Here is a tiny trained network, its code and every weight. The questions are about switching its units off for an input and a target symbol, where a switched-off unit gives its printed mean instead of its output.

import numpy as np


def w(rows, s, z=0):
    codes = np.array(rows[::2]) - 128.0
    scale = np.full(codes.shape[1], s)
    scale[-1] = z or s
    return codes * scale


def f(y):
    return np.maximum(y, 0)


def softmax(a):
    e = np.exp(a - a.max(-1, keepdims=True))
    return e / e.sum(-1, keepdims=True)


def log_softmax(a):
    a = a - a.max(-1, keepdims=True)
    return a - np.log(np.exp(a).sum(-1, keepdims=True))


def net(x, mask):
    ids = ['αβγδεηθλμξπστφψω'.index(c) for c in x.split()]
    T = len(ids)
    res = E[ids] + P[:T]
    u = 0
    for l in range(2):
        q, k, v = (res @ M[l].T for M in (Q, K, V))
        z = softmax(np.where(np.tri(T) > 0, q @ k.T / 3**0.5, -1e9)) @ v
        res = res + np.where(mask[u], z, O[l][:, -1]) @ O[l][:, :-1]
        u += 1
        y = f(res @ A[l][:, :-1].T + A[l][:, -1])
        res = res + np.where(mask[u : u + 16], y, B[l][:, -1]) @ B[l][:, :-1]
        u += 16
    return log_softmax(res[-1] @ U[:, :-1].T + U[:, -1])


Q, K, V, O, A, B = {}, {}, {}, {}, {}, {}
E = w([
[99,118,197,91,184,51,181],'α',
[172,209,211,140,77,211,157],'β',
[142,175,163,160,75,197,108],'γ',
[215,141,129,124,225,87,61],'δ',
[176,46,127,96,168,163,140],'ε',
[174,100,134,210,84,108,245],'η',
[88,37,214,68,181,154,138],'θ',
[171,85,124,98,159,110,186],'λ',
[136,118,118,136,50,146,50],'μ',
[176,148,172,124,43,133,103],'ξ',
[80,204,118,170,95,146,62],'π',
[135,226,70,152,166,58,202],'σ',
[94,135,3,206,125,82,158],'τ',
[188,163,127,79,178,72,203],'φ',
[114,144,136,125,83,224,97],'ψ',
[223,70,107,138,112,120,189],'ω',
],0.015)
P = w([
[93,90,3,2,79,122,183],'0',
[197,103,206,229,97,42,69],'1',
[184,148,194,188,136,109,87],'2',
[175,173,186,175,150,149,95],'3',
[170,184,174,174,161,190,99],'4',
[165,201,161,168,170,217,90],'5',
],0.007)
Q[0] = w([
[161,98,130,90,147,110,115],'0.h1',
[173,114,105,143,155,113,205],'0.h1',
[252,124,127,150,105,135,89],'0.h1',
],0.015)
K[0] = w([
[212,83,132,55,135,120,120],'0.h1',
[183,128,95,142,108,37,188],'0.h1',
[254,133,45,136,105,219,93],'0.h1',
],0.0091)
V[0] = w([
[82,85,198,46,157,14,179],'0.h1',
[131,41,224,77,131,221,79],'0.h1',
[1,11,101,153,89,108,139],'0.h1',
],0.0047)
O[0] = w([
[180,191,93,181,169,229,139,38],'0.h1',
[146,159,2,144,108,69,117,143],'0.h1',
[97,185,82,36,150,165,98,3],'0.h1',
],0.0081,0.002)
A[0] = w([
[200,133,145,150,55,140,86,170],'0.n1',
[100,145,159,171,171,102,60,55],'0.n2',
[78,163,126,53,146,76,202,94],'0.n3',
[172,168,34,123,111,41,129,89],'0.n4',
[219,141,138,111,145,154,100,63],'0.n5',
[98,205,120,41,173,19,100,135],'0.n6',
[35,157,64,87,140,186,119,167],'0.n7',
[91,125,187,151,88,202,108,116],'0.n8',
[41,182,94,68,171,97,173,6],'0.n9',
[167,153,193,202,157,170,136,92],'0.n10',
[115,158,195,190,157,87,127,143],'0.n11',
[99,15,232,53,165,127,137,88],'0.n12',
[117,138,50,197,127,28,229,158],'0.n13',
[100,96,155,102,84,106,62,108],'0.n14',
[166,131,85,254,161,138,64,2],'0.n15',
[120,134,98,54,149,167,195,47],'0.n16',
],0.0095,0.004)
B[0] = w([
[86,220,136,132,149,144,131,255],'0.n1',
[177,168,127,116,103,168,185,167],'0.n2',
[233,138,155,146,129,117,105,154],'0.n3',
[96,52,182,103,91,103,173,148],'0.n4',
[71,132,133,170,145,172,123,170],'0.n5',
[172,40,195,183,82,57,111,155],'0.n6',
[111,134,30,137,102,173,60,172],'0.n7',
[204,191,116,159,133,65,95,188],'0.n8',
[196,160,129,185,106,64,82,143],'0.n9',
[69,105,68,103,112,101,90,242],'0.n10',
[128,95,62,91,121,196,95,249],'0.n11',
[191,68,225,101,180,2,118,165],'0.n12',
[228,54,247,131,177,125,95,203],'0.n13',
[110,199,87,141,135,204,136,179],'0.n14',
[159,92,211,85,164,97,193,178],'0.n15',
[198,115,64,154,194,172,135,157],'0.n16',
],0.008,0.0062)
Q[1] = w([
[93,74,113,60,224,90,106],'1.h1',
[125,186,133,137,74,82,149],'1.h1',
[118,253,149,137,105,95,95],'1.h1',
],0.013)
K[1] = w([
[28,128,150,114,254,108,14],'1.h1',
[148,127,63,163,50,132,135],'1.h1',
[199,137,24,63,86,179,150],'1.h1',
],0.008)
V[1] = w([
[189,140,159,149,230,109,219],'1.h1',
[113,131,195,155,75,108,187],'1.h1',
[147,196,150,254,170,119,42],'1.h1',
],0.0076)
O[1] = w([
[154,116,40,102,72,111,168,250],'1.h1',
[75,249,101,112,167,81,60,1],'1.h1',
[101,111,52,228,184,139,201,175],'1.h1',
],0.011,0.0049)
A[1] = w([
[132,142,101,178,122,158,114,48],'1.n1',
[53,127,94,157,102,112,184,70],'1.n2',
[145,131,190,123,103,74,103,125],'1.n3',
[179,103,152,146,162,69,179,29],'1.n4',
[153,108,47,52,97,94,118,106],'1.n5',
[95,70,132,131,131,103,182,212],'1.n6',
[96,212,54,78,109,72,123,103],'1.n7',
[155,66,103,140,131,133,160,2],'1.n8',
[143,102,239,115,175,127,120,80],'1.n9',
[148,151,93,177,80,82,138,202],'1.n10',
[60,122,112,55,109,46,94,71],'1.n11',
[141,137,166,148,253,81,98,139],'1.n12',
[171,96,177,119,121,189,160,90],'1.n13',
[90,150,171,9,157,80,55,3],'1.n14',
[110,121,75,143,55,145,85,91],'1.n15',
[74,192,59,119,133,154,169,131],'1.n16',
],0.011,0.0083)
B[1] = w([
[103,146,140,91,137,67,150,155],'1.n1',
[114,207,135,81,154,85,176,148],'1.n2',
[142,181,67,109,125,151,174,171],'1.n3',
[88,77,147,70,48,114,34,208],'1.n4',
[84,116,163,226,158,161,139,229],'1.n5',
[192,155,167,105,154,160,131,254],'1.n6',
[209,117,93,208,133,62,101,163],'1.n7',
[84,197,226,113,83,101,97,219],'1.n8',
[105,76,27,106,108,149,102,186],'1.n9',
[112,82,138,70,191,173,134,249],'1.n10',
[158,167,161,207,175,228,31,136],'1.n11',
[104,87,171,126,71,102,157,185],'1.n12',
[113,137,62,96,184,43,97,231],'1.n13',
[74,117,173,151,129,15,254,142],'1.n14',
[101,118,124,129,43,146,227,172],'1.n15',
[83,133,119,64,146,58,14,167],'1.n16',
],0.0087,0.0098)
U = w([
[101,161,129,86,137,151,177,119],'α',
[157,185,118,109,150,114,81,105],'β',
[95,198,179,111,94,230,73,193],'γ',
[73,144,149,125,198,114,100,63],'δ',
[145,145,102,82,56,137,111,54],'ε',
[150,134,103,176,118,140,97,78],'η',
[184,74,183,116,147,95,134,254],'θ',
[116,103,129,137,71,186,170,52],'λ',
[48,103,136,116,82,105,120,43],'μ',
[123,167,187,147,118,77,150,70],'ξ',
[65,94,159,206,145,145,144,77],'π',
[112,123,88,118,166,86,140,45],'σ',
[174,146,90,170,255,222,185,254],'τ',
[115,88,89,168,116,106,163,60],'φ',
[92,104,58,116,165,205,101,138],'ψ',
[164,152,146,171,86,149,157,91],'ω',
],0.0094,0.0055)

Each question gives the input, a string of symbols that net reads in full, and the target symbol t.
The units are the heads (3 rows each of Q, K, V and O) and the neurons (one row each of A and B). Each row of codes is followed by its name. A weight is (code - 128) times the scale printed after its matrix; where a second scale follows, it is the last column's (O, A, B and U).
mask holds one flag per unit, layer by layer, with each layer's heads first. A switched-off unit (its flag False) gives its mean, the last column of its rows in O or B, instead of its output. The means were averaged over made-up inputs and are rounded, as every weight is.
A unit's drop is (log p(t) with every unit on - log p(t) with that unit switched off) / (log p(t) with every unit on - log p(t) with every unit switched off).
The circuit of an input: a set's keep is (log p(t) with only the set's units on - log p(t) with every unit switched off) / (log p(t) with every unit on - log p(t) with every unit switched off). Starting from the 12 units with the biggest drops (on a tie, the unit counted first), units are removed one at a time, each time the one whose removal leaves the highest keep (on an exact tie, the one counted first), for as long as the keep stays at least 0.8.
units of the circuit, in order: the units of the circuit, biggest drop first
k most important neurons: the k neurons with the biggest drops, biggest first
k most important neurons of layer l: the k neurons of layer l with the biggest drops, biggest first
input λ β β, target λ: most important neuron of layer 1	[1.n15]
input σ τ π α β τ, target τ: 2 most important neurons	[1.n4, 0.n13]
input θ τ ω γ, target θ: units of the circuit, in order	[0.h1, 1.h1, 0.n7, 0.n16]
input η π τ π, target η: units of the circuit, in order	[1.n7, 1.h1, 0.n13, 1.n5]
input σ τ θ ξ γ, target σ: 3 most important neurons of layer 1	[1.n16, 1.n7, 1.n2]
input ξ φ σ φ β, target ξ: units of the circuit, in order	[1.n14, 1.h1, 0.n4, 0.n8]
input μ γ ω θ β, target μ: 3 most important neurons	[1.n9, 1.n14, 0.n4]
input μ τ τ π, target μ: units of the circuit, in order	[1.h1, 1.n9, 1.n14, 0.h1]
input ψ η λ π, target ψ: units of the circuit, in order	[1.n9, 1.h1, 0.n7, 0.h1]
input τ θ π, target τ: 2 most important neurons	[0.n7, 0.n9]
input σ α φ σ, target τ: units of the circuit, in order	[0.h1, 1.n8]
input σ π λ π δ ξ, target σ: 3 most important neurons of layer 1	[1.n16, 1.n7, 1.n2]
input τ π γ, target τ: 4 most important neurons	[0.n7, 0.n9, 1.n4, 0.n3]
input γ τ π, target γ: units of the circuit, in order	[1.h1]
input ω π μ μ, target ω: 3 most important neurons	[1.n7, 1.n15, 0.n4]
input η ψ φ β η, target τ: 2 most important neurons	[0.n13, 1.n4]
input δ τ δ δ α τ, target τ: 2 most important neurons of layer 1	[1.n4, 1.n12]
input ω ψ ε θ ψ, target ω: 2 most important neurons	[1.n7, 1.n15]
input σ ε λ η τ, target θ: 4 most important neurons	[0.n13, 0.n15, 0.n1, 0.n14]
input δ θ π φ ψ ψ, target δ: 2 most important neurons of layer 1	[1.n16, 1.n1]
input ε γ θ ξ, target ε: 2 most important neurons	[0.n7, 0.n4]
input φ τ β, target φ: most important neuron	[1.n7]
input π θ γ, target π: 2 most important neurons of layer 0	[0.n7, 0.n9]
input σ α π η π, target σ: 3 most important neurons of layer 1	[1.n16, 1.n7, 1.n2]
input π φ μ, target π: 3 most important neurons	[0.n7, 1.n12, 0.n9]
input ω ξ ξ γ, target ω: 4 most important neurons	[1.n7, 1.n15, 0.n4, 0.n8]
